Here is a tiny trained network, its code and every weight. The questions are about switching its units off for an input and a class, where a switched-off unit gives its printed mean instead of its output.

import numpy as np


def w(rows, s, z=0):
    codes = np.array(rows[::2]) - 128.0
    scale = np.full(codes.shape[1], s)
    scale[-1] = z or s
    return codes * scale


def norm(h):
    return h / np.sqrt((h * h).mean(-1, keepdims=True) + 1e-5)


def f(y):
    return y / 2 * (1 + np.tanh(0.7978845608 * (y + 0.044715 * y**3)))


def log_softmax(a):
    a = a - a.max(-1, keepdims=True)
    return a - np.log(np.exp(a).sum(-1, keepdims=True))


def net(x, mask):
    res = np.array(x, float).reshape(1, 4) / 4 @ E
    u = 0
    for l in range(3):
        y = f(norm(res) @ A[l][:, :-1].T + A[l][:, -1])
        res = res + np.where(mask[u : u + 4], y, B[l][:, -1]) @ B[l][:, :-1]
        u += 4
    return log_softmax(norm(res)[-1] @ U[:, :-1].T + U[:, -1])


A, B = {}, {}
E = w([
[51,147,163,190,193,14,234,156],'x0',
[110,135,20,119,100,172,189,72],'x1',
[53,176,95,111,2,113,104,233],'x2',
[199,153,183,90,80,96,157,125],'x3',
],0.0068)
A[0] = w([
[60,98,56,167,226,154,24,176,2],'L0N0',
[138,51,73,133,112,115,107,174,17],'L0N1',
[123,89,163,105,149,111,42,189,51],'L0N2',
[205,108,100,2,71,66,179,237,112],'L0N3',
],0.0055,0.0039)
B[0] = w([
[94,6,237,162,2,46,68,50,169],'L0N0',
[125,135,141,106,78,146,120,138,81],'L0N1',
[73,198,95,60,138,137,177,189,145],'L0N2',
[91,91,128,154,103,129,131,108,250],'L0N3',
],0.011,0.0023)
A[1] = w([
[112,143,255,62,188,104,33,201,73],'L1N0',
[223,144,200,79,40,87,193,102,1],'L1N1',
[170,83,128,41,111,220,48,140,46],'L1N2',
[121,120,75,196,113,213,179,125,42],'L1N3',
],0.0075,0.0039)
B[1] = w([
[177,83,34,67,82,172,193,74,231],'L1N0',
[17,46,182,118,106,108,51,74,165],'L1N1',
[220,82,158,255,128,105,183,189,252],'L1N2',
[137,111,122,70,66,174,147,139,149],'L1N3',
],0.012,0.0044)
A[2] = w([
[95,39,140,136,85,97,22,72,74],'L2N0',
[155,68,111,73,129,125,109,204,74],'L2N1',
[81,254,153,137,79,171,40,242,71],'L2N2',
[130,182,104,90,26,86,124,173,1],'L2N3',
],0.0082,0.0046)
B[2] = w([
[70,94,180,112,109,113,89,141,252],'L2N0',
[88,141,98,155,117,158,179,105,147],'L2N1',
[177,127,181,128,251,141,78,133,187],'L2N2',
[180,109,97,130,207,139,68,77,199],'L2N3',
],0.014,0.0034)
U = w([
[157,186,170,223,57,78,226,220,253],'0',
[14,36,231,109,3,69,55,107,36],'1',
[132,156,15,11,51,223,224,92,94],'2',
[206,155,167,107,254,162,46,113,26],'3',
],0.0085,0.0062)

Each question gives the input, the list of numbers given to net, and the class t.
The units are the neurons (one row each of A and B). Each row of codes is followed by its name. A weight is (code - 128) times the scale printed after its matrix; where a second scale follows, it is the last column's (A, B and U).
mask holds one flag per neuron, layer by layer. A switched-off neuron (its flag False) gives its mean, the last column of its row in B, instead of its output. The means were averaged over made-up inputs and are rounded, as every weight is.
A unit's drop is (log p(t) with every unit on - log p(t) with that unit switched off) / (log p(t) with every unit on - log p(t) with every unit switched off).
The circuit of an input: a set's keep is (log p(t) with only the set's units on - log p(t) with every unit switched off) / (log p(t) with every unit on - log p(t) with every unit switched off). Starting from all 12 units, units are removed one at a time, each time the one whose removal leaves the highest keep (on an exact tie, the one counted first), for as long as the keep stays at least 0.8.
circuit, biggest first: the units of the circuit, biggest drop first
most important unit: the unit with the biggest drop
top k neurons: the k neurons with the biggest drops, biggest first
k most important neurons of layer l: the k neurons of layer l with the biggest drops, biggest first
input [5,-6,1,-4], class 2: top neuron	[L1N0]
input [-6,3,-5,-8], class 1: top 2 neurons	[L0N0 L2N0]
input [6,-4,8,-7], class 3: circuit, biggest first	[L2N2 L1N2]
input [-4,5,8,3], class 3: circuit, biggest first	[L1N0 L2N2]
input [4,-8,-7,-1], class 2: circuit, biggest first	[L1N0 L1N2 L2N2]
input [-3,8,-3,-8], class 1: circuit, biggest first	[L0N0 L2N0]
input [-2,-3,-6,6], class 1: top 2 neurons	[L1N1 L2N0]
input [4,-5,-4,4], class 2: circuit, biggest first	[L1N0 L1N2]
input [4,-4,6,-4], class 3: top 4 neurons	[L1N2 L2N3 L1N1 L2N2]
input [-2,-5,-2,4], class 2: top 3 neurons	[L1N0 L0N0 L0N2]
input [6,-4,8,6], class 3: circuit, biggest first	[L1N2 L2N3 L2N2]
input [6,6,-2,-8], class 1: top 4 neurons	[L0N0 L1N2 L1N0 L0N2]
input [-3,1,-2,-4], class 1: top 2 neurons	[L0N0 L2N0]
input [0,3,6,1], class 3: most important unit	L1N0
input [-8,-1,2,6], class 0: top 2 neurons	[L1N2 L0N0]
input [-2,6,7,-4], class 3: top 2 neurons	[L1N0 L2N2]
input [-6,4,3,-3], class 0: top 2 neurons	[L1N2 L1N0]
input [6,7,2,-4], class 2: top 2 neurons	[L1N2 L1N3]
input [6,0,-6,8], class 1: 2 most important neurons of layer 1	[L1N1 L1N2]
input [-2,6,7,4], class 3: circuit, biggest first	[L1N0 L2N3]
input [4,-3,-3,6], class 1: most important unit	L1N1
input [4,-6,-3,6], class 1: 3 most important neurons of layer 1	[L1N1 L1N2 L1N3]
